Here is a tiny trained network, its code and every weight. The questions are about switching its units off for an input and a class, where a switched-off unit gives its printed mean instead of its output.

import numpy as np


def w(rows, s, z=0):
    codes = np.array(rows[::2]) - 128.0
    scale = np.full(codes.shape[1], s)
    scale[-1] = z or s
    return codes * scale


def norm(h):
    return h / np.sqrt((h * h).mean(-1, keepdims=True) + 1e-5)


def f(y):
    return y / 2 * (1 + np.tanh(0.7978845608 * (y + 0.044715 * y**3)))


def log_softmax(a):
    a = a - a.max(-1, keepdims=True)
    return a - np.log(np.exp(a).sum(-1, keepdims=True))


def net(x, mask):
    res = np.array(x, float).reshape(1, 2) / 4 @ E
    u = 0
    for l in range(4):
        y = f(norm(res) @ A[l][:, :-1].T + A[l][:, -1])
        res = res + np.where(mask[u : u + 7], y, B[l][:, -1]) @ B[l][:, :-1]
        u += 7
    return log_softmax(norm(res)[-1] @ U[:, :-1].T + U[:, -1])


A, B = {}, {}
E = w([
[33,214,184],'x0',
[1,120,134],'x1',
],0.0095)
A[0] = w([
[133,254,205,246],'0.n1',
[85,109,19,30],'0.n2',
[175,149,118,100],'0.n3',
[103,121,74,105],'0.n4',
[140,68,234,130],'0.n5',
[84,155,112,226],'0.n6',
[94,115,104,117],'0.n7',
],0.007,0.0012)
B[0] = w([
[144,95,254,252],'0.n1',
[110,123,129,141],'0.n2',
[211,162,170,146],'0.n3',
[41,173,152,131],'0.n4',
[134,122,126,129],'0.n5',
[111,52,138,163],'0.n6',
[62,119,171,135],'0.n7',
],0.0062,0.0037)
A[1] = w([
[197,145,103,118],'1.n1',
[194,189,248,34],'1.n2',
[111,181,198,194],'1.n3',
[95,157,134,108],'1.n4',
[119,148,55,163],'1.n5',
[96,65,96,7],'1.n6',
[111,89,123,44],'1.n7',
],0.013,0.0017)
B[1] = w([
[113,195,150,193],'1.n1',
[213,97,137,254],'1.n2',
[254,98,125,215],'1.n3',
[159,187,151,146],'1.n4',
[152,155,79,132],'1.n5',
[94,127,109,157],'1.n6',
[86,122,109,134],'1.n7',
],0.008,0.0066)
A[2] = w([
[147,204,144,69],'2.n1',
[120,95,95,53],'2.n2',
[127,168,129,16],'2.n3',
[147,155,150,1],'2.n4',
[65,76,7,95],'2.n5',
[46,129,12,55],'2.n6',
[195,96,211,227],'2.n7',
],0.011,0.0048)
B[2] = w([
[154,102,106,131],'2.n1',
[129,93,143,120],'2.n2',
[254,63,159,110],'2.n3',
[187,76,135,116],'2.n4',
[179,37,135,181],'2.n5',
[189,104,66,167],'2.n6',
[66,133,99,255],'2.n7',
],0.0098,0.0082)
A[3] = w([
[177,147,148,62],'3.n1',
[138,201,8,44],'3.n2',
[167,150,64,254],'3.n3',
[201,137,53,174],'3.n4',
[151,209,145,93],'3.n5',
[147,175,33,63],'3.n6',
[91,153,24,185],'3.n7',
],0.014,0.0031)
B[3] = w([
[220,77,191,162],'3.n1',
[153,214,35,177],'3.n2',
[9,92,130,220],'3.n3',
[77,178,151,254],'3.n4',
[175,26,95,171],'3.n5',
[134,207,71,170],'3.n6',
[254,152,128,179],'3.n7',
],0.0093,0.0076)
U = w([
[122,251,15,213],'0',
[118,9,59,214],'1',
[246,104,214,205],'2',
[9,169,208,211],'3',
[125,143,122,9],'4',
[125,140,115,2],'5',
],0.018,0.0077)

Each question gives the input, the list of numbers given to net, and the class t.
The units are the neurons (one row each of A and B). Each row of codes is followed by its name. A weight is (code - 128) times the scale printed after its matrix; where a second scale follows, it is the last column's (A, B and U).
mask holds one flag per neuron, layer by layer. A switched-off neuron (its flag False) gives its mean, the last column of its row in B, instead of its output. The means were averaged over made-up inputs and are rounded, as every weight is.
A unit's drop is (log p(t) with every unit on - log p(t) with that unit switched off) / (log p(t) with every unit on - log p(t) with every unit switched off).
The circuit of an input: a set's keep is (log p(t) with only the set's units on - log p(t) with every unit switched off) / (log p(t) with every unit on - log p(t) with every unit switched off). Starting from the 12 units with the biggest drops (on a tie, the unit counted first), units are removed one at a time, each time the one whose removal leaves the highest keep (on an exact tie, the one counted first), for as long as the keep stays at least 0.8.
circuit, biggest first: the units of the circuit, biggest drop first
k most important neurons: the k neurons with the biggest drops, biggest first
top k neurons in layer l: the k neurons of layer l with the biggest drops, biggest first
input [7,-1], class 2: circuit, biggest first : 1.n3
input [-1,8], class 1: 2 most important neurons : 0.n1, 2.n6
input [0,8], class 1: 4 most important neurons : 0.n1, 3.n4, 2.n6, 1.n1
input [0,-5], class 0: 2 most important neurons : 0.n1, 2.n7
input [1,0], class 2: top 2 neurons in layer 1 : 1.n2, 1.n3
input [2,0], class 2: 2 most important neurons : 1.n3, 0.n1
input [0,0], class 0: 4 most important neurons : 0.n6, 0.n1, 2.n5, 0.n3
input [-7,0], class 0: 2 most important neurons : 1.n1, 0.n6
input [-1,6], class 1: 2 most important neurons : 2.n5, 0.n1
input [0,-6], class 0: 4 most important neurons : 0.n1, 2.n7, 2.n5, 1.n3
input [0,-4], class 0: 3 most important neurons : 0.n1, 2.n7, 2.n5
input [5,0], class 2: 2 most important neurons : 1.n3, 0.n1
